Below are the code and all the weights of a small trained network. Each question names an input and a target symbol and asks about switching units off, where a switched-off unit gives its printed mean instead of its output.

import numpy as np


def w(rows, s, z=0):
    codes = np.array(rows[::2]) - 128.0
    scale = np.full(codes.shape[1], s)
    scale[-1] = z or s
    return codes * scale


def norm(h):
    return h / np.sqrt((h * h).mean(-1, keepdims=True) + 1e-5)


def f(y):
    return np.maximum(y, 0)


def softmax(a):
    e = np.exp(a - a.max(-1, keepdims=True))
    return e / e.sum(-1, keepdims=True)


def log_softmax(a):
    a = a - a.max(-1, keepdims=True)
    return a - np.log(np.exp(a).sum(-1, keepdims=True))


def net(x, mask):
    ids = ['ΔΛαβεζμξψω'.index(c) for c in x.split()]
    T = len(ids)
    res = E[ids] + P[:T]
    u = 0
    for l in range(3):
        q, k, v = (norm(res) @ M[l].T for M in (Q, K, V))
        z = softmax(np.where(np.tri(T) > 0, q @ k.T / 3**0.5, -1e9)) @ v
        res = res + np.where(mask[u], z, O[l][:, -1]) @ O[l][:, :-1]
        u += 1
        y = f(norm(res) @ A[l][:, :-1].T + A[l][:, -1])
        res = res + np.where(mask[u : u + 4], y, B[l][:, -1]) @ B[l][:, :-1]
        u += 4
    return log_softmax(norm(res)[-1] @ U[:, :-1].T + U[:, -1])


Q, K, V, O, A, B = {}, {}, {}, {}, {}, {}
E = w([
[90,163,73,143,70,231,103,153],'Δ',
[117,154,111,208,96,120,214,141],'Λ',
[136,40,123,111,68,45,137,130],'α',
[50,69,46,164,153,132,124,164],'β',
[213,85,117,94,126,148,135,219],'ε',
[104,221,127,110,176,46,191,147],'ζ',
[120,136,86,143,199,166,114,228],'μ',
[138,198,130,144,110,75,6,178],'ξ',
[105,98,76,12,134,144,133,119],'ψ',
[58,178,100,125,2,117,116,57],'ω',
],0.0095)
P = w([
[46,148,136,76,65,134,137,229],'0',
[109,155,113,124,109,121,112,151],'1',
[62,156,44,88,50,118,185,214],'2',
[103,102,170,119,130,135,147,185],'3',
[143,162,96,149,122,109,97,116],'4',
[105,163,28,97,88,118,204,161],'5',
[139,78,164,149,151,136,145,169],'6',
[164,166,82,173,143,97,99,74],'7',
[135,178,9,127,120,99,225,107],'8',
[163,68,143,173,163,137,141,135],'9',
],0.012)
Q[0] = w([
[124,165,132,137,110,139,82,76],'L0H0',
[93,126,2,148,105,113,168,158],'L0H0',
[60,114,189,142,153,160,117,112],'L0H0',
],0.015)
K[0] = w([
[93,176,172,130,28,100,38,147],'L0H0',
[180,90,179,196,201,176,68,2],'L0H0',
[52,92,201,127,97,161,128,193],'L0H0',
],0.0093)
V[0] = w([
[254,169,186,171,53,145,213,146],'L0H0',
[163,178,126,6,178,79,154,109],'L0H0',
[97,163,158,234,145,34,153,147],'L0H0',
],0.0067)
O[0] = w([
[242,209,153,218,18,112,140,162,62],'L0H0',
[166,186,172,17,157,111,172,111,90],'L0H0',
[32,157,130,255,132,47,156,174,255],'L0H0',
],0.0078,0.00066)
A[0] = w([
[111,157,254,133,148,147,47,108,176],'L0N0',
[153,50,216,130,126,41,76,110,2],'L0N1',
[127,155,140,102,145,87,140,130,44],'L0N2',
[185,92,101,114,147,130,200,78,90],'L0N3',
],0.0089,0.0022)
B[0] = w([
[113,126,122,158,38,135,17,247,174],'L0N0',
[139,2,137,55,47,17,136,142,228],'L0N1',
[78,170,194,125,130,125,148,108,168],'L0N2',
[112,124,50,30,112,173,126,162,253],'L0N3',
],0.0066,0.0021)
Q[1] = w([
[102,123,216,131,179,168,111,96],'L1H0',
[98,124,166,168,121,185,104,115],'L1H0',
[95,137,7,134,147,141,135,141],'L1H0',
],0.018)
K[1] = w([
[28,91,234,36,111,187,145,254],'L1H0',
[51,73,252,189,46,209,104,210],'L1H0',
[176,71,206,191,219,139,17,23],'L1H0',
],0.0079)
V[1] = w([
[109,128,159,123,28,149,100,45],'L1H0',
[93,221,84,143,146,184,118,83],'L1H0',
[141,141,140,153,155,255,128,183],'L1H0',
],0.0099)
O[1] = w([
[27,178,159,116,33,159,118,12,2],'L1H0',
[69,148,139,127,148,251,127,206,68],'L1H0',
[176,201,2,182,189,184,143,120,53],'L1H0',
],0.0086,0.0024)
A[1] = w([
[220,113,57,96,102,125,74,111,23],'L1N0',
[203,202,2,89,71,86,149,77,2],'L1N1',
[147,131,140,163,136,130,131,86,69],'L1N2',
[180,151,175,96,31,132,166,47,121],'L1N3',
],0.0068,0.0079)
B[1] = w([
[145,114,138,158,146,114,152,114,198],'L1N0',
[248,100,154,119,135,109,140,135,252],'L1N1',
[99,128,138,149,143,135,137,129,128],'L1N2',
[140,89,141,134,175,119,112,145,234],'L1N3',
],0.015,0.0025)
Q[2] = w([
[140,181,89,149,81,34,215,225],'L2H0',
[231,68,255,105,86,175,132,157],'L2H0',
[79,123,89,77,22,49,104,126],'L2H0',
],0.011)
K[2] = w([
[143,154,181,222,165,61,108,120],'L2H0',
[210,140,133,81,56,86,169,172],'L2H0',
[115,102,250,130,94,88,63,96],'L2H0',
],0.014)
V[2] = w([
[120,150,124,124,160,129,251,111],'L2H0',
[82,167,202,85,141,145,129,151],'L2H0',
[136,200,139,139,159,65,67,127],'L2H0',
],0.012)
O[2] = w([
[91,218,188,154,162,75,247,80,61],'L2H0',
[216,123,170,142,153,149,180,140,1],'L2H0',
[126,170,209,134,159,170,27,179,163],'L2H0',
],0.011,0.0033)
A[2] = w([
[248,150,122,139,125,121,139,115,121],'L2N0',
[148,145,86,153,160,207,123,146,85],'L2N1',
[140,107,144,222,140,129,115,112,254],'L2N2',
[85,106,78,132,109,157,110,103,101],'L2N3',
],0.018,0.0072)
B[2] = w([
[187,1,123,178,140,192,230,162,254],'L2N0',
[193,196,139,139,97,23,108,59,181],'L2N1',
[127,78,87,27,105,165,199,181,228],'L2N2',
[132,133,210,177,182,148,129,66,178],'L2N3',
],0.012,0.0089)
U = w([
[130,177,111,158,98,137,117,62,254],'Δ',
[59,160,60,135,45,142,168,167,119],'Λ',
[108,82,138,102,69,18,128,88,104],'α',
[44,81,102,169,204,129,112,120,115],'β',
[213,75,131,189,117,174,163,139,98],'ε',
[128,160,219,128,176,111,156,161,131],'ζ',
[150,157,51,131,172,47,108,155,67],'μ',
[143,139,123,110,127,186,38,168,189],'ξ',
[118,143,97,2,144,168,137,96,95],'ψ',
[75,113,196,130,84,219,132,89,128],'ω',
],0.0084,0.0039)

Each question gives the input, a string of symbols that net reads in full, and the target symbol t.
The units are the heads (3 rows each of Q, K, V and O) and the neurons (one row each of A and B). Each row of codes is followed by its name. A weight is (code - 128) times the scale printed after its matrix; where a second scale follows, it is the last column's (O, A, B and U).
mask holds one flag per unit, layer by layer, with each layer's heads first. A switched-off unit (its flag False) gives its mean, the last column of its rows in O or B, instead of its output. The means were averaged over made-up inputs and are rounded, as every weight is.
A unit's drop is (log p(t) with every unit on - log p(t) with that unit switched off) / (log p(t) with every unit on - log p(t) with every unit switched off).
The circuit of an input: a set's keep is (log p(t) with only the set's units on - log p(t) with every unit switched off) / (log p(t) with every unit on - log p(t) with every unit switched off). Starting from the 12 units with the biggest drops (on a tie, the unit counted first), units are removed one at a time, each time the one whose removal leaves the highest keep (on an exact tie, the one counted first), for as long as the keep stays at least 0.8.
units of the circuit, in order: the units of the circuit, biggest drop first
top k neurons: the k neurons with the biggest drops, biggest first
input β Λ Λ Δ Δ β, target Δ: units of the circuit, in order	[L1H0; L2N1; L2N3]
input ω ω ω μ ζ Δ, target ζ: units of the circuit, in order	[L2H0; L0H0]
input ξ ε ζ, target ε: top neuron	[L2N0]
input ε Δ ψ, target Δ: top 2 neurons	[L2N1; L2N3]
input ξ ε ω, target ε: units of the circuit, in order	[L2N0; L1N1; L0H0]
input ξ ξ ε ε ε ψ ε μ ψ, target μ: top 3 neurons	[L2N1; L2N0; L2N2]
input ε α α ψ β Λ ε ε α ε, target α: units of the circuit, in order	[L2H0; L1H0; L2N0]
input μ ζ ε, target ζ: units of the circuit, in order	[L2H0; L0H0]
input β μ α, target μ: top 2 neurons	[L2N0; L0N1]
input α β ξ β ε ζ, target ε: units of the circuit, in order	[L0H0; L2N0]
input β ε Λ ε ε Λ Δ β ω, target β: units of the circuit, in order	[L0H0; L2N3]
input β ψ ξ ψ ε ω, target ε: units of the circuit, in order	[L1N1; L2N0]
input ε ε ζ β α Δ Δ ε ε ξ, target ξ: top 2 neurons	[L0N0; L2N0]
input Δ ε ε β ψ Λ, target ψ: units of the circuit, in order	[L0H0]
input ε ω ψ, target ω: units of the circuit, in order	[L1H0; L2N3]
input ε μ ε, target μ: top 2 neurons	[L2N1; L2N0]
input ψ α ε μ Δ ξ, target Δ: units of the circuit, in order	[L1H0; L2N1; L2N3]
input α ξ β μ ε β ε μ ω, target μ: top 2 neurons	[L2N1; L2N0]
input ψ ζ α ζ ε α ε, target α: top 2 neurons	[L1N3; L2N0]
input ξ ε ε ω ξ ζ Δ, target Δ: top 3 neurons	[L2N1; L2N3; L2N0]
input Λ ε α ξ ζ α, target ζ: top neuron	[L0N0]
